Below is a small trained network, with its code and all its weights. Each question gives an input and a target symbol and asks what happens when units are switched off, that is, made to give their printed mean instead of their output.

import numpy as np


def w(rows, s, z=0):
    codes = np.array(rows[::2]) - 128.0
    scale = np.full(codes.shape[1], s)
    scale[-1] = z or s
    return codes * scale


def f(y):
    return y / 2 * (1 + np.tanh(0.7978845608 * (y + 0.044715 * y**3)))


def softmax(a):
    e = np.exp(a - a.max(-1, keepdims=True))
    return e / e.sum(-1, keepdims=True)


def log_softmax(a):
    a = a - a.max(-1, keepdims=True)
    return a - np.log(np.exp(a).sum(-1, keepdims=True))


def net(x, mask):
    ids = ['αγδεζθλμξπστψω'.index(c) for c in x.split()]
    T = len(ids)
    res = E[ids] + P[:T]
    r = res
    for j in range(3):
        rows = slice(2 * j, 2 * j + 2)
        q, k, v = (r @ M[0][rows].T for M in (Q, K, V))
        z = softmax(np.where(np.tri(T) > 0, q @ k.T / 2**0.5, -1e9)) @ v
        o = O[0][rows]
        res = res + np.where(mask[j], z, o[:, -1]) @ o[:, :-1]
    y = f(res @ A[0][:, :-1].T + A[0][:, -1])
    res = res + np.where(mask[3:7], y, B[0][:, -1]) @ B[0][:, :-1]
    return log_softmax(res[-1] @ U[:, :-1].T + U[:, -1])


Q, K, V, O, A, B = {}, {}, {}, {}, {}, {}
E = w([
[228,35,97,30],'α',
[115,103,52,91],'γ',
[181,134,101,63],'δ',
[164,153,57,103],'ε',
[41,187,186,99],'ζ',
[150,131,208,87],'θ',
[151,81,184,136],'λ',
[72,64,148,27],'μ',
[8,158,87,67],'ξ',
[161,58,85,180],'π',
[57,137,79,209],'σ',
[156,112,90,75],'τ',
[95,127,214,199],'ψ',
[208,122,199,126],'ω',
],0.015)
P = w([
[93,10,112,141],'0',
[126,129,122,96],'1',
[133,135,124,100],'2',
[136,143,123,102],'3',
[143,145,125,104],'4',
[142,147,125,105],'5',
[143,151,127,107],'6',
[144,151,129,105],'7',
[145,149,126,107],'8',
],0.014)
Q[0] = w([
[67,177,226,190],'h1',
[174,147,22,151],'h1',
[230,89,79,106],'h2',
[117,124,249,106],'h2',
[175,90,70,101],'h3',
[115,169,110,45],'h3',
],0.015)
K[0] = w([
[146,206,201,167],'h1',
[114,92,57,166],'h1',
[135,3,178,145],'h2',
[172,206,197,90],'h2',
[113,81,85,109],'h3',
[147,130,141,31],'h3',
],0.015)
V[0] = w([
[62,78,54,232],'h1',
[104,67,196,113],'h1',
[148,68,98,15],'h2',
[120,72,254,182],'h2',
[135,98,163,177],'h3',
[145,208,114,107],'h3',
],0.0097)
O[0] = w([
[121,225,2,222,219],'h1',
[39,195,238,212,230],'h1',
[41,29,176,173,253],'h2',
[128,243,246,20,195],'h2',
[215,120,176,186,119],'h3',
[79,212,69,79,42],'h3',
],0.0062,0.0048)
A[0] = w([
[244,93,144,164,168],'n1',
[205,91,159,163,69],'n2',
[181,98,198,90,63],'n3',
[217,102,53,95,252],'n4',
],0.011,0.004)
B[0] = w([
[66,230,95,1,196],'n1',
[159,241,54,55,175],'n2',
[224,107,64,226,255],'n3',
[239,2,113,78,197],'n4',
],0.0085,0.0063)
U = w([
[34,98,89,123,184],'α',
[125,120,128,88,243],'γ',
[179,186,129,53,34],'δ',
[165,48,178,201,118],'ε',
[50,187,201,58,170],'ζ',
[172,19,70,95,2],'θ',
[85,176,204,234,190],'λ',
[125,110,129,82,179],'μ',
[103,25,168,86,219],'ξ',
[171,142,62,127,59],'π',
[152,86,75,254,62],'σ',
[121,111,84,182,134],'τ',
[89,240,77,151,102],'ψ',
[130,86,101,61,143],'ω',
],0.0097,0.0039)

Each question gives the input, a string of symbols that net reads in full, and the target symbol t.
The units are the heads (2 rows each of Q, K, V and O) and the neurons (one row each of A and B). Each row of codes is followed by its name. A weight is (code - 128) times the scale printed after its matrix; where a second scale follows, it is the last column's (O, A, B and U).
mask holds one flag per unit, heads first, then neurons. A switched-off unit (its flag False) gives its mean, the last column of its rows in O or B, instead of its output. The means were averaged over made-up inputs and are rounded, as every weight is.
A unit's drop is (log p(t) with every unit on - log p(t) with that unit switched off) / (log p(t) with every unit on - log p(t) with every unit switched off).
The circuit of an input: a set's keep is (log p(t) with only the set's units on - log p(t) with every unit switched off) / (log p(t) with every unit on - log p(t) with every unit switched off). Starting from all 7 units, units are removed one at a time, each time the one whose removal leaves the highest keep (on an exact tie, the one counted first), for as long as the keep stays at least 0.8.
circuit, biggest first: the units of the circuit, biggest drop first
most important unit: the unit with the biggest drop
top k neurons: the k neurons with the biggest drops, biggest first
heads that matter: for each layer, one digit per head in row order, 1 if its drop is at least 0.15 and else 0, layers parted by /
input σ τ ζ π ε ξ γ, target π: circuit, biggest first => (n4, h1, h2)
input ζ δ μ ω ε α, target θ: most important unit => n3
input π θ δ π ξ δ δ, target ψ: heads that matter => 101
input π ξ θ ζ π ξ ψ τ, target ψ: heads that matter => 101
input μ λ α ζ π, target λ: circuit, biggest first => (h1, n4)
input α ψ π τ, target ε: heads that matter => 111
input ψ ξ τ σ ε, target δ: heads that matter => 110
input π ψ π γ π α λ π, target ψ: circuit, biggest first => (h3, h1, n1)
input λ ψ τ, target ζ: circuit, biggest first => (h2, h1)
input ζ σ δ ξ ε γ θ μ, target ξ: top 2 neurons => (n2, n1)
input ε μ ψ ψ γ, target θ: heads that matter => 110
input ω σ ξ δ α μ, target ξ: circuit, biggest first => (h1, h2)
input α λ π δ π ξ σ ψ δ, target ε: circuit, biggest first => (h2, n1)
input ξ π σ, target σ: most important unit => h2
input μ π π θ τ, target λ: circuit, biggest first => (h1, h2)
input γ ψ π α π γ, target σ: top 2 neurons => (n1, n2)
input θ π μ ψ θ γ ω, target δ: heads that matter => 100
input ε μ π π, target θ: heads that matter => 110
input δ ξ ψ α σ π ψ δ, target ξ: top 2 neurons => (n3, n2)
input ξ λ π σ π γ ψ θ, target ε: circuit, biggest first => (n3, h1)
input ε μ σ ξ σ ψ ξ ε α, target θ: most important unit => n4
input λ ψ σ ω, target δ: top 3 neurons => (n1, n3, n2)
